Below is a small trained network, with its code and all its weights. Each question gives an input and a class and asks what happens when units are switched off, that is, made to give their printed mean instead of their output.

import numpy as np


def w(rows, s, z=0):
    codes = np.array(rows[::2]) - 128.0
    scale = np.full(codes.shape[1], s)
    scale[-1] = z or s
    return codes * scale


def f(y):
    return y / 2 * (1 + np.tanh(0.7978845608 * (y + 0.044715 * y**3)))


def log_softmax(a):
    a = a - a.max(-1, keepdims=True)
    return a - np.log(np.exp(a).sum(-1, keepdims=True))


def net(x, mask):
    res = np.array(x, float).reshape(1, 5) / 4 @ E
    y = f(res @ A[0][:, :-1].T + A[0][:, -1])
    res = res + np.where(mask, y, B[0][:, -1]) @ B[0][:, :-1]
    return log_softmax(res[-1] @ U[:, :-1].T + U[:, -1])


A, B = {}, {}
E = w([
[122,170,214,48,104,95,122],'x0',
[142,73,53,199,161,150,146],'x1',
[122,157,151,164,46,249,248],'x2',
[109,204,164,123,150,162,33],'x3',
[253,150,184,208,137,16,249],'x4',
],0.0061)
A[0] = w([
[167,136,170,182,156,36,165,52],'N0',
[61,181,122,143,60,163,234,102],'N1',
[144,66,151,78,111,74,150,251],'N2',
[160,173,133,65,130,74,64,184],'N3',
[132,55,127,33,162,57,136,171],'N4',
[159,180,59,207,166,196,76,158],'N5',
[136,144,204,103,63,196,167,75],'N6',
[151,153,197,171,78,252,188,39],'N7',
[42,117,102,37,118,123,140,50],'N8',
[151,148,108,118,236,62,104,64],'N9',
[164,97,146,144,18,184,136,117],'N10',
[116,138,145,165,209,172,182,119],'N11',
[49,149,146,101,148,157,36,102],'N12',
[37,2,118,101,62,201,73,48],'N13',
[112,137,156,238,36,43,125,245],'N14',
],0.0069,0.0018)
B[0] = w([
[180,219,31,200,13,191,165,225],'N0',
[60,78,30,147,218,51,121,226],'N1',
[118,123,138,118,189,177,139,190],'N2',
[98,87,125,139,196,90,149,219],'N3',
[30,132,93,171,112,86,94,200],'N4',
[145,6,98,5,146,181,174,202],'N5',
[153,120,72,124,205,101,112,206],'N6',
[23,176,12,156,125,138,109,243],'N7',
[236,179,34,118,111,121,254,182],'N8',
[80,170,104,149,187,134,79,197],'N9',
[89,107,164,103,195,144,65,182],'N10',
[117,69,74,192,91,151,136,150],'N11',
[124,177,209,127,102,186,186,248],'N12',
[251,200,153,61,22,157,145,253],'N13',
[149,210,242,132,125,196,169,205],'N14',
],0.0057,0.0045)
U = w([
[7,158,1,183,147,57,65,102],'0',
[228,147,131,155,31,118,174,47],'1',
[145,89,103,143,131,91,150,149],'2',
[131,56,206,146,192,139,208,252],'3',
],0.0068,0.0012)

Each question gives the input, the list of numbers given to net, and the class t.
The units are the neurons (one row each of A and B). Each row of codes is followed by its name. A weight is (code - 128) times the scale printed after its matrix; where a second scale follows, it is the last column's (A, B and U).
mask holds one flag per neuron, in row order. A switched-off neuron (its flag False) gives its mean, the last column of its row in B, instead of its output. The means were averaged over made-up inputs and are rounded, as every weight is.
A unit's drop is (log p(t) with every unit on - log p(t) with that unit switched off) / (log p(t) with every unit on - log p(t) with every unit switched off).
The circuit of an input: a set's keep is (log p(t) with only the set's units on - log p(t) with every unit switched off) / (log p(t) with every unit on - log p(t) with every unit switched off). Starting from the 12 units with the biggest drops (on a tie, the unit counted first), units are removed one at a time, each time the one whose removal leaves the highest keep (on an exact tie, the one counted first), for as long as the keep stays at least 0.8.
units of the circuit, in order: the units of the circuit, biggest drop first
most important unit: the unit with the biggest drop
k most important neurons: the k neurons with the biggest drops, biggest first
drop when u is switched off: that unit's drop, to one decimal
input [1,-5,7,7,-1], class 0: units of the circuit, in order -> [N7]
input [-8,2,8,-6,-4], class 0: 2 most important neurons -> [N7; N1]
input [3,4,7,6,3], class 0: units of the circuit, in order -> [N7; N1]
input [8,1,-5,6,-2], class 3: units of the circuit, in order -> [N12; N7]
input [-2,-4,-8,-7,6], class 0: 3 most important neurons -> [N4; N9; N13]
input [2,0,5,-1,-2], class 0: units of the circuit, in order -> [N7; N1]
input [-4,3,-5,-6,-6], class 1: units of the circuit, in order -> [N13; N1]
input [-7,4,1,5,1], class 3: 3 most important neurons -> [N5; N0; N7]
input [-4,-7,-6,8,-5], class 3: 2 most important neurons -> [N12; N7]
input [-4,0,8,-7,-6], class 0: 2 most important neurons -> [N1; N7]
input [-1,-7,-8,-7,4], class 0: 3 most important neurons -> [N4; N9; N13]
input [2,-7,2,0,-7], class 1: 2 most important neurons -> [N13; N8]
input [-7,0,8,-2,-3], class 0: 2 most important neurons -> [N7; N1]
input [-1,-8,-7,1,-6], class 2: most important unit -> N12
input [-5,4,2,0,-4], class 1: drop when N0 is switched off -> -0.2
input [4,2,-4,1,-7], class 1: drop when N13 is switched off -> 0.3
input [1,-3,5,-4,4], class 0: drop when N13 is switched off -> 0.2
input [1,-6,-1,-4,-8], class 1: drop when N8 is switched off -> 0.1
